Below are the code and all the weights of a small trained network. Each question names an input and a target symbol and asks about switching units off, where a switched-off unit gives its printed mean instead of its output.

import numpy as np


def w(rows, s, z=0):
    codes = np.array(rows[::2]) - 128.0
    scale = np.full(codes.shape[1], s)
    scale[-1] = z or s
    return codes * scale


def f(y):
    return y / 2 * (1 + np.tanh(0.7978845608 * (y + 0.044715 * y**3)))


def softmax(a):
    e = np.exp(a - a.max(-1, keepdims=True))
    return e / e.sum(-1, keepdims=True)


def log_softmax(a):
    a = a - a.max(-1, keepdims=True)
    return a - np.log(np.exp(a).sum(-1, keepdims=True))


def net(x, mask):
    ids = ['βεζξτω'.index(c) for c in x.split()]
    T = len(ids)
    res = E[ids] + P[:T]
    u = 0
    for l in range(2):
        r = res
        for j in range(2):
            rows = slice(2 * j, 2 * j + 2)
            q, k, v = (r @ M[l][rows].T for M in (Q, K, V))
            z = softmax(np.where(np.tri(T) > 0, q @ k.T / 2**0.5, -1e9)) @ v
            o = O[l][rows]
            res = res + np.where(mask[u + j], z, o[:, -1]) @ o[:, :-1]
        u += 2
        y = f(res @ A[l][:, :-1].T + A[l][:, -1])
        res = res + np.where(mask[u : u + 12], y, B[l][:, -1]) @ B[l][:, :-1]
        u += 12
    return log_softmax(res[-1] @ U[:, :-1].T + U[:, -1])


Q, K, V, O, A, B = {}, {}, {}, {}, {}, {}
E = w([
[223,194,143,108,82,143],'β',
[62,202,142,27,139,95],'ε',
[160,31,98,253,188,253],'ζ',
[84,49,10,75,8,33],'ξ',
[108,18,118,110,97,90],'τ',
[129,116,103,102,167,212],'ω',
],0.012)
P = w([
[81,94,249,112,77,166],'0',
[115,112,107,185,135,150],'1',
[119,109,103,171,135,144],'2',
[124,106,102,155,135,151],'3',
[119,103,101,139,130,147],'4',
[120,101,104,128,137,153],'5',
[121,100,101,118,135,150],'6',
],0.011)
Q[0] = w([
[163,246,101,150,134,118],'0.h1',
[111,141,251,187,158,35],'0.h1',
[138,114,133,104,103,165],'0.h2',
[136,91,160,140,111,130],'0.h2',
],0.018)
K[0] = w([
[25,131,204,148,84,174],'0.h1',
[69,125,10,127,147,122],'0.h1',
[165,174,188,150,6,175],'0.h2',
[101,133,130,143,111,146],'0.h2',
],0.017)
V[0] = w([
[116,59,126,118,155,130],'0.h1',
[204,118,145,156,92,78],'0.h1',
[254,191,96,152,143,62],'0.h2',
[143,115,121,108,139,124],'0.h2',
],0.017)
O[0] = w([
[135,137,174,104,146,87,164],'0.h1',
[162,131,110,147,162,106,120],'0.h1',
[141,110,129,10,124,160,3],'0.h2',
[120,120,133,114,127,125,125],'0.h2',
],0.012,0.015)
A[0] = w([
[75,222,101,118,158,137,147],'0.n1',
[180,147,145,121,94,154,124],'0.n2',
[164,151,175,78,80,128,203],'0.n3',
[128,230,141,140,192,136,169],'0.n4',
[103,90,205,13,120,105,4],'0.n5',
[149,163,45,106,146,102,34],'0.n6',
[142,130,95,13,202,115,110],'0.n7',
[85,138,81,113,119,99,221],'0.n8',
[122,155,102,132,186,200,66],'0.n9',
[128,78,105,7,107,167,48],'0.n10',
[132,48,202,50,158,62,81],'0.n11',
[125,157,75,131,99,148,89],'0.n12',
],0.013,0.0035)
B[0] = w([
[96,54,124,134,115,99,171],'0.n1',
[173,96,144,86,101,119,138],'0.n2',
[140,32,189,121,117,68,173],'0.n3',
[108,92,139,64,138,97,255],'0.n4',
[97,144,229,145,178,130,132],'0.n5',
[130,175,118,78,132,110,141],'0.n6',
[205,129,91,170,154,94,141],'0.n7',
[140,100,104,161,159,99,225],'0.n8',
[181,155,142,90,144,86,198],'0.n9',
[49,30,99,168,96,142,145],'0.n10',
[101,130,87,248,114,154,127],'0.n11',
[144,144,139,108,154,87,152],'0.n12',
],0.018,0.0037)
Q[1] = w([
[169,132,116,86,140,140],'1.h1',
[218,4,77,174,187,63],'1.h1',
[176,190,153,124,198,159],'1.h2',
[148,200,128,90,146,200],'1.h2',
],0.038)
K[1] = w([
[162,84,102,110,159,151],'1.h1',
[178,106,223,111,4,116],'1.h1',
[182,48,142,90,110,152],'1.h2',
[197,96,105,100,113,98],'1.h2',
],0.039)
V[1] = w([
[139,128,8,92,18,11],'1.h1',
[255,137,109,234,182,47],'1.h1',
[130,122,132,139,73,104],'1.h2',
[124,50,67,157,247,179],'1.h2',
],0.013)
O[1] = w([
[134,120,140,133,11,127,83],'1.h1',
[183,152,174,89,127,96,252],'1.h1',
[109,132,132,127,113,118,209],'1.h2',
[159,47,69,114,148,106,108],'1.h2',
],0.011,0.017)
A[1] = w([
[132,226,90,9,107,224,157],'1.n1',
[188,95,109,117,171,148,107],'1.n2',
[214,167,132,145,143,199,91],'1.n3',
[101,105,74,195,80,189,162],'1.n4',
[144,146,115,92,56,107,117],'1.n5',
[191,215,59,143,133,116,67],'1.n6',
[151,117,155,12,137,150,97],'1.n7',
[225,159,130,41,136,173,111],'1.n8',
[179,139,117,64,51,128,87],'1.n9',
[115,174,42,202,160,204,110],'1.n10',
[98,187,29,153,87,99,1],'1.n11',
[184,105,69,34,106,182,159],'1.n12',
],0.011,0.0085)
B[1] = w([
[145,100,4,29,90,157,169],'1.n1',
[99,122,97,144,150,207,237],'1.n2',
[129,141,145,84,149,83,181],'1.n3',
[168,180,120,173,55,171,238],'1.n4',
[104,70,87,121,169,159,248],'1.n5',
[113,141,201,161,193,149,203],'1.n6',
[162,163,153,201,153,142,208],'1.n7',
[96,111,115,147,88,81,212],'1.n8',
[137,102,194,115,104,197,255],'1.n9',
[107,95,150,91,95,66,229],'1.n10',
[143,116,127,150,236,172,176],'1.n11',
[124,174,156,44,95,103,168],'1.n12',
],0.018,0.0081)
U = w([
[174,41,253,99,117,129,4],'β',
[33,41,166,107,120,7,172],'ε',
[224,201,251,84,141,47,129],'ζ',
[200,120,173,121,210,152,46],'ξ',
[179,138,147,172,93,106,175],'τ',
[194,141,144,30,128,102,252],'ω',
],0.0038,0.0034)

Each question gives the input, a string of symbols that net reads in full, and the target symbol t.
The units are the heads (2 rows each of Q, K, V and O) and the neurons (one row each of A and B). Each row of codes is followed by its name. A weight is (code - 128) times the scale printed after its matrix; where a second scale follows, it is the last column's (O, A, B and U).
mask holds one flag per unit, layer by layer, with each layer's heads first. A switched-off unit (its flag False) gives its mean, the last column of its rows in O or B, instead of its output. The means were averaged over made-up inputs and are rounded, as every weight is.
A unit's drop is (log p(t) with every unit on - log p(t) with that unit switched off) / (log p(t) with every unit on - log p(t) with every unit switched off).
The circuit of an input: a set's keep is (log p(t) with only the set's units on - log p(t) with every unit switched off) / (log p(t) with every unit on - log p(t) with every unit switched off). Starting from the 12 units with the biggest drops (on a tie, the unit counted first), units are removed one at a time, each time the one whose removal leaves the highest keep (on an exact tie, the one counted first), for as long as the keep stays at least 0.8.
circuit, biggest first: the units of the circuit, biggest drop first
most important unit: the unit with the biggest drop
top k neurons: the k neurons with the biggest drops, biggest first
k most important neurons of layer l: the k neurons of layer l with the biggest drops, biggest first
which heads matter: for each layer, one digit per head in row order, 1 if its drop is at least 0.15 and else 0, layers parted by /
input β ε τ β ζ ω ξ, target ω: most important unit	0.h1
input ω ζ ξ ε ε, target ε: which heads matter	00 / 00
input β β τ ε ω ζ β, target β: circuit, biggest first	[0.h2 0.n3]
input β τ ε, target ε: circuit, biggest first	[0.n4 0.n1]
input ξ ω β β ζ τ ε, target β: 4 most important neurons of layer 0	[0.n7 0.n3 0.n2 0.n4]
input ζ τ ω ξ ω β, target β: top 2 neurons	[0.n2 1.n9]
input ω τ τ τ ζ ζ ζ, target ε: circuit, biggest first	[1.h1 1.n10 0.h1]
input ξ τ τ ξ τ, target β: top 2 neurons	[1.n9 1.n5]
input β τ β ω τ ε, target ω: top 2 neurons	[1.n12 0.n3]
input ε τ ω ω, target τ: circuit, biggest first	[1.n4 1.h1 0.h1]
input β τ τ ξ ω β τ, target ω: which heads matter	11 / 01
input ε τ τ τ ζ, target τ: circuit, biggest first	[1.n4 1.h1 0.n4]
input ε β β τ ω τ ω, target τ: which heads matter	01 / 10
input ω ε ω, target ε: most important unit	0.h1
input ξ τ ξ, target β: which heads matter	00 / 10
input ξ ω ξ τ ε ω, target β: circuit, biggest first	[1.h1 1.n9]
input ζ τ ε, target ξ: top 2 neurons	[1.n2 1.n7]
input β τ ξ, target ξ: top 2 neurons	[1.n11 0.n8]
input ε β ξ ξ β, target τ: circuit, biggest first	[0.h1 1.n4 1.h1]
input ξ β ξ, target ξ: top 2 neurons	[1.n11 0.n6]
input τ ε ε τ ω, target ζ: circuit, biggest first	[0.h2 1.h1]
input ζ ξ τ, target ξ: circuit, biggest first	[1.h1 1.n2 1.h2]
input ε ω τ, target τ: circuit, biggest first	[1.n4 1.h1 0.n4]
input β ξ ξ β τ ε ζ, target ω: 3 most important neurons of layer 0	[0.n8 0.n2 0.n3]
input τ ξ τ ζ, target ζ: most important unit	0.h2
